Here is a tiny trained network, its code and every weight. The questions are about switching its units off for an input and a class, where a switched-off unit gives its printed mean instead of its output.

import numpy as np


def w(rows, s, z=0):
    codes = np.array(rows[::2]) - 128.0
    scale = np.full(codes.shape[1], s)
    scale[-1] = z or s
    return codes * scale


def norm(h):
    return h / np.sqrt((h * h).mean(-1, keepdims=True) + 1e-5)


def f(y):
    return np.maximum(y, 0)


def log_softmax(a):
    a = a - a.max(-1, keepdims=True)
    return a - np.log(np.exp(a).sum(-1, keepdims=True))


def net(x, mask):
    res = np.array(x, float).reshape(1, 5) / 4 @ E
    u = 0
    for l in range(3):
        y = f(norm(res) @ A[l][:, :-1].T + A[l][:, -1])
        res = res + np.where(mask[u : u + 8], y, B[l][:, -1]) @ B[l][:, :-1]
        u += 8
    return log_softmax(norm(res)[-1] @ U[:, :-1].T + U[:, -1])


A, B = {}, {}
E = w([
[107,178,197,218,162,130],'x0',
[139,147,99,180,75,188],'x1',
[9,83,127,155,107,127],'x2',
[52,165,148,118,174,40],'x3',
[160,110,109,201,108,108],'x4',
],0.011)
A[0] = w([
[195,188,254,55,118,59,98],'0.n1',
[127,122,119,85,203,49,174],'0.n2',
[118,123,203,99,160,148,85],'0.n3',
[134,89,63,92,70,163,253],'0.n4',
[150,145,115,220,230,147,147],'0.n5',
[91,85,115,38,100,116,23],'0.n6',
[75,64,56,92,113,103,74],'0.n7',
[58,46,225,179,40,254,29],'0.n8',
],0.0077,0.0031)
B[0] = w([
[86,189,81,139,116,181,245],'0.n1',
[73,117,151,152,130,142,240],'0.n2',
[129,196,51,147,120,70,172],'0.n3',
[157,138,135,126,99,136,253],'0.n4',
[112,100,102,59,136,177,223],'0.n5',
[106,159,153,61,42,50,185],'0.n6',
[154,197,146,35,124,97,192],'0.n7',
[1,152,150,181,81,215,232],'0.n8',
],0.0088,0.005)
A[1] = w([
[51,90,160,150,219,64,41],'1.n1',
[206,207,196,131,220,122,54],'1.n2',
[116,65,161,181,86,173,93],'1.n3',
[244,39,77,175,85,204,2],'1.n4',
[203,80,66,169,71,159,44],'1.n5',
[88,109,187,157,201,2,72],'1.n6',
[82,110,205,40,116,54,125],'1.n7',
[58,130,192,63,142,106,141],'1.n8',
],0.0089,0.0044)
B[1] = w([
[89,72,95,224,165,32,201],'1.n1',
[88,189,128,28,161,219,192],'1.n2',
[96,209,107,162,77,199,187],'1.n3',
[251,142,182,175,109,88,212],'1.n4',
[219,161,230,126,100,129,191],'1.n5',
[108,102,40,207,185,118,208],'1.n6',
[143,106,73,142,104,118,240],'1.n7',
[172,98,99,148,152,151,253],'1.n8',
],0.012,0.0056)
A[2] = w([
[202,217,86,156,76,65,124],'2.n1',
[47,74,78,104,148,85,171],'2.n2',
[132,175,107,120,248,142,62],'2.n3',
[148,118,162,48,68,178,197],'2.n4',
[134,107,74,103,107,158,142],'2.n5',
[140,63,162,46,126,39,127],'2.n6',
[92,81,73,145,248,117,37],'2.n7',
[117,52,97,48,73,85,2],'2.n8',
],0.013,0.0033)
B[2] = w([
[119,57,200,84,122,64,227],'2.n1',
[226,78,104,150,112,114,252],'2.n2',
[79,165,143,55,213,116,218],'2.n3',
[133,121,122,211,194,65,254],'2.n4',
[46,110,134,108,86,198,185],'2.n5',
[56,183,86,118,12,212,179],'2.n6',
[208,98,163,204,159,71,238],'2.n7',
[159,62,70,1,126,227,195],'2.n8',
],0.0093,0.0074)
U = w([
[122,76,66,202,203,29,170],'0',
[252,147,220,135,75,127,167],'1',
[39,148,148,191,44,218,179],'2',
[90,221,145,48,218,151,114],'3',
[134,56,20,35,66,156,134],'4',
[86,88,191,72,92,51,1],'5',
],0.017,0.0063)

Each question gives the input, the list of numbers given to net, and the class t.
The units are the neurons (one row each of A and B). Each row of codes is followed by its name. A weight is (code - 128) times the scale printed after its matrix; where a second scale follows, it is the last column's (A, B and U).
mask holds one flag per neuron, layer by layer. A switched-off neuron (its flag False) gives its mean, the last column of its row in B, instead of its output. The means were averaged over made-up inputs and are rounded, as every weight is.
A unit's drop is (log p(t) with every unit on - log p(t) with that unit switched off) / (log p(t) with every unit on - log p(t) with every unit switched off).
The circuit of an input: a set's keep is (log p(t) with only the set's units on - log p(t) with every unit switched off) / (log p(t) with every unit on - log p(t) with every unit switched off). Starting from the 12 units with the biggest drops (on a tie, the unit counted first), units are removed one at a time, each time the one whose removal leaves the highest keep (on an exact tie, the one counted first), for as long as the keep stays at least 0.8.
units of the circuit, in order: the units of the circuit, biggest drop first
k most important neurons: the k neurons with the biggest drops, biggest first
top k neurons in layer l: the k neurons of layer l with the biggest drops, biggest first
drop of u: that unit's drop, to one decimal
input [5,5,-1,1,-7], class 3: units of the circuit, in order : (1.n3 2.n3)
input [-8,4,7,-6,3], class 2: units of the circuit, in order : (0.n8 1.n3)
input [-3,0,-4,5,-2], class 4: units of the circuit, in order : (2.n4)
input [7,5,-3,8,-3], class 3: top 3 neurons in layer 0 : (0.n1 0.n5 0.n6)
input [-1,7,-3,7,3], class 5: top 3 neurons in layer 1 : (1.n6 1.n1 1.n2)
input [2,-6,-1,-1,-6], class 0: 2 most important neurons : (0.n2 0.n4)
input [7,0,2,0,3], class 2: 2 most important neurons : (0.n8 1.n3)
input [-3,-2,7,3,-4], class 4: top 2 neurons in layer 0 : (0.n6 0.n7)
input [-4,6,0,5,5], class 5: 2 most important neurons : (2.n1 0.n7)
input [1,-4,8,-2,0], class 2: top 2 neurons in layer 1 : (1.n3 1.n6)
input [-3,-1,5,-4,0], class 2: top 2 neurons in layer 1 : (1.n3 1.n1)
input [-5,4,3,-5,2], class 1: top 2 neurons in layer 1 : (1.n4 1.n5)
input [-3,1,2,-6,-3], class 1: drop of 0.n2 : 0.9
input [7,-4,1,0,-6], class 0: drop of 2.n3 : 0.0
input [-4,8,-1,8,-2], class 4: drop of 1.n4 : 0.1
input [-1,-4,6,0,-8], class 4: top 2 neurons in layer 0 : (0.n6 0.n7)
input [7,0,-3,3,1], class 3: top neuron in layer 1 : (1.n2)
